Below is a small trained network, with its code and all its weights. Each question gives an input and a class and asks what happens when units are switched off, that is, made to give their printed mean instead of their output.

import numpy as np


def w(rows, s, z=0):
    codes = np.array(rows[::2]) - 128.0
    scale = np.full(codes.shape[1], s)
    scale[-1] = z or s
    return codes * scale


def norm(h):
    return h / np.sqrt((h * h).mean(-1, keepdims=True) + 1e-5)


def f(y):
    return np.maximum(y, 0)


def log_softmax(a):
    a = a - a.max(-1, keepdims=True)
    return a - np.log(np.exp(a).sum(-1, keepdims=True))


def net(x, mask):
    res = np.array(x, float).reshape(1, 8) / 4 @ E
    u = 0
    for l in range(3):
        y = f(norm(res) @ A[l][:, :-1].T + A[l][:, -1])
        res = res + np.where(mask[u : u + 6], y, B[l][:, -1]) @ B[l][:, :-1]
        u += 6
    return log_softmax(norm(res)[-1] @ U[:, :-1].T + U[:, -1])


A, B = {}, {}
E = w([
[142,145,58,178,198,223,119,152,164,58],'x0',
[93,149,171,191,108,112,113,215,138,228],'x1',
[45,53,179,153,122,109,161,128,168,76],'x2',
[157,202,236,118,111,127,155,74,160,182],'x3',
[28,119,100,57,60,89,221,101,255,58],'x4',
[161,157,194,202,170,51,166,174,66,164],'x5',
[127,75,108,186,128,62,199,107,109,164],'x6',
[66,142,49,77,76,204,184,128,87,39],'x7',
],0.0058)
A[0] = w([
[119,115,53,21,133,102,108,126,163,85,75],'L0N1',
[170,84,160,201,170,156,187,90,87,118,120],'L0N2',
[169,134,54,108,152,156,137,25,36,77,105],'L0N3',
[54,80,95,112,154,207,71,166,152,2,133],'L0N4',
[107,113,97,66,75,92,127,174,75,131,3],'L0N5',
[115,72,71,95,159,177,69,103,156,111,91],'L0N6',
],0.0091,0.0033)
B[0] = w([
[171,141,174,161,114,62,145,190,136,54,197],'L0N1',
[76,190,184,140,62,132,115,157,133,145,191],'L0N2',
[159,71,83,109,200,186,165,1,135,137,224],'L0N3',
[191,53,123,114,106,159,127,131,24,79,254],'L0N4',
[150,232,138,140,159,116,107,100,183,170,153],'L0N5',
[237,152,124,165,52,145,123,124,178,154,193],'L0N6',
],0.0093,0.0089)
A[1] = w([
[109,118,114,82,115,205,89,76,134,120,122],'L1N1',
[134,203,150,124,180,164,143,129,205,117,101],'L1N2',
[106,145,84,55,87,148,135,127,139,76,2],'L1N3',
[122,115,152,147,145,125,106,127,49,162,52],'L1N4',
[117,185,5,143,135,183,146,149,123,144,176],'L1N5',
[92,134,175,119,123,125,162,90,192,104,123],'L1N6',
],0.013,0.0018)
B[1] = w([
[169,141,138,124,91,194,134,153,165,70,255],'L1N1',
[75,207,124,184,178,128,68,57,189,154,207],'L1N2',
[147,150,232,137,214,74,73,172,134,196,213],'L1N3',
[137,173,129,139,113,150,132,255,107,133,244],'L1N4',
[72,107,48,55,81,50,160,87,208,140,220],'L1N5',
[10,147,105,78,37,165,138,96,120,165,221],'L1N6',
],0.0083,0.005)
A[2] = w([
[127,97,87,93,221,106,190,29,98,138,122],'L2N1',
[150,124,156,213,203,128,87,132,47,200,56],'L2N2',
[147,113,103,60,108,250,74,70,100,89,93],'L2N3',
[115,70,91,112,118,175,73,104,172,40,80],'L2N4',
[69,164,133,102,170,224,112,142,170,145,5],'L2N5',
[56,47,220,158,120,108,187,113,125,108,187],'L2N6',
],0.011,0.0012)
B[2] = w([
[159,98,126,188,93,249,87,170,145,70,174],'L2N1',
[141,161,194,99,176,91,143,203,78,126,186],'L2N2',
[170,123,134,190,128,146,139,91,158,26,245],'L2N3',
[226,102,118,155,157,185,128,123,147,184,206],'L2N4',
[139,118,144,145,188,167,83,89,99,105,165],'L2N5',
[118,89,4,88,136,99,140,120,122,126,182],'L2N6',
],0.011)
U = w([
[122,191,223,172,182,76,106,236,75,153,231],'0',
[37,47,41,99,84,35,186,122,130,118,3],'1',
[225,84,109,195,133,216,118,70,155,6,181],'2',
[1,207,137,152,135,155,83,19,195,142,32],'3',
],0.0078,0.00068)

Each question gives the input, the list of numbers given to net, and the class t.
The units are the neurons (one row each of A and B). Each row of codes is followed by its name. A weight is (code - 128) times the scale printed after its matrix; where a second scale follows, it is the last column's (A, B and U).
mask holds one flag per neuron, layer by layer. A switched-off neuron (its flag False) gives its mean, the last column of its row in B, instead of its output. The means were averaged over made-up inputs and are rounded, as every weight is.
A unit's drop is (log p(t) with every unit on - log p(t) with that unit switched off) / (log p(t) with every unit on - log p(t) with every unit switched off).
The circuit of an input: a set's keep is (log p(t) with only the set's units on - log p(t) with every unit switched off) / (log p(t) with every unit on - log p(t) with every unit switched off). Starting from the 12 units with the biggest drops (on a tie, the unit counted first), units are removed one at a time, each time the one whose removal leaves the highest keep (on an exact tie, the one counted first), for as long as the keep stays at least 0.8.
units of the circuit, in order: the units of the circuit, biggest drop first
most important unit: the unit with the biggest drop
k most important neurons: the k neurons with the biggest drops, biggest first
top k neurons in layer l: the k neurons of layer l with the biggest drops, biggest first
drop of u: that unit's drop, to one decimal
input [6,5,-7,1,3,-1,8,6], class 1: units of the circuit, in order	[L1N5]
input [-2,5,-5,-1,2,4,-1,8], class 3: units of the circuit, in order	[L0N5, L0N4, L1N2]
input [-1,-2,-5,1,8,1,-4,-1], class 3: units of the circuit, in order	[L0N4, L1N6]
input [-4,6,-5,-7,4,-4,0,-5], class 3: top 2 neurons in layer 0	[L0N4, L0N5]
input [-2,-5,3,8,3,-6,4,1], class 3: top 2 neurons in layer 1	[L1N6, L1N3]
input [-6,-3,-3,-6,4,-4,7,-4], class 1: units of the circuit, in order	[L0N4, L2N3]
input [-2,-6,6,-8,0,-2,8,-8], class 1: top 2 neurons in layer 0	[L0N3, L0N2]
input [7,-8,4,5,7,8,6,-1], class 3: 2 most important neurons	[L0N4, L1N2]
input [-6,1,3,-1,1,1,7,-7], class 1: 2 most important neurons	[L2N6, L0N4]
input [0,2,-4,1,3,5,8,7], class 3: 2 most important neurons	[L0N4, L0N5]
input [-7,-7,-2,6,8,6,3,4], class 3: units of the circuit, in order	[L0N4, L1N6]
input [6,-1,-5,-5,-7,-2,8,-6], class 0: 4 most important neurons	[L0N2, L1N4, L2N2, L2N3]
input [1,5,6,6,0,-1,-7,-6], class 3: 2 most important neurons	[L0N4, L1N6]
input [-1,-3,3,-3,3,2,-3,-8], class 1: most important unit	L0N3
input [-5,-5,-3,7,3,3,-3,2], class 3: top 2 neurons in layer 0	[L0N4, L0N3]
input [-4,5,-8,3,6,7,-3,8], class 3: drop of L0N4	0.2
input [-7,-7,1,-5,6,7,-3,-6], class 1: drop of L1N2	0.0
input [-2,7,-6,-7,5,5,8,1], class 1: drop of L1N5	0.2
input [-5,4,3,0,4,7,8,5], class 1: drop of L2N6	0.1
input [-5,1,4,-5,2,0,8,-8], class 1: top neuron in layer 2	[L2N6]
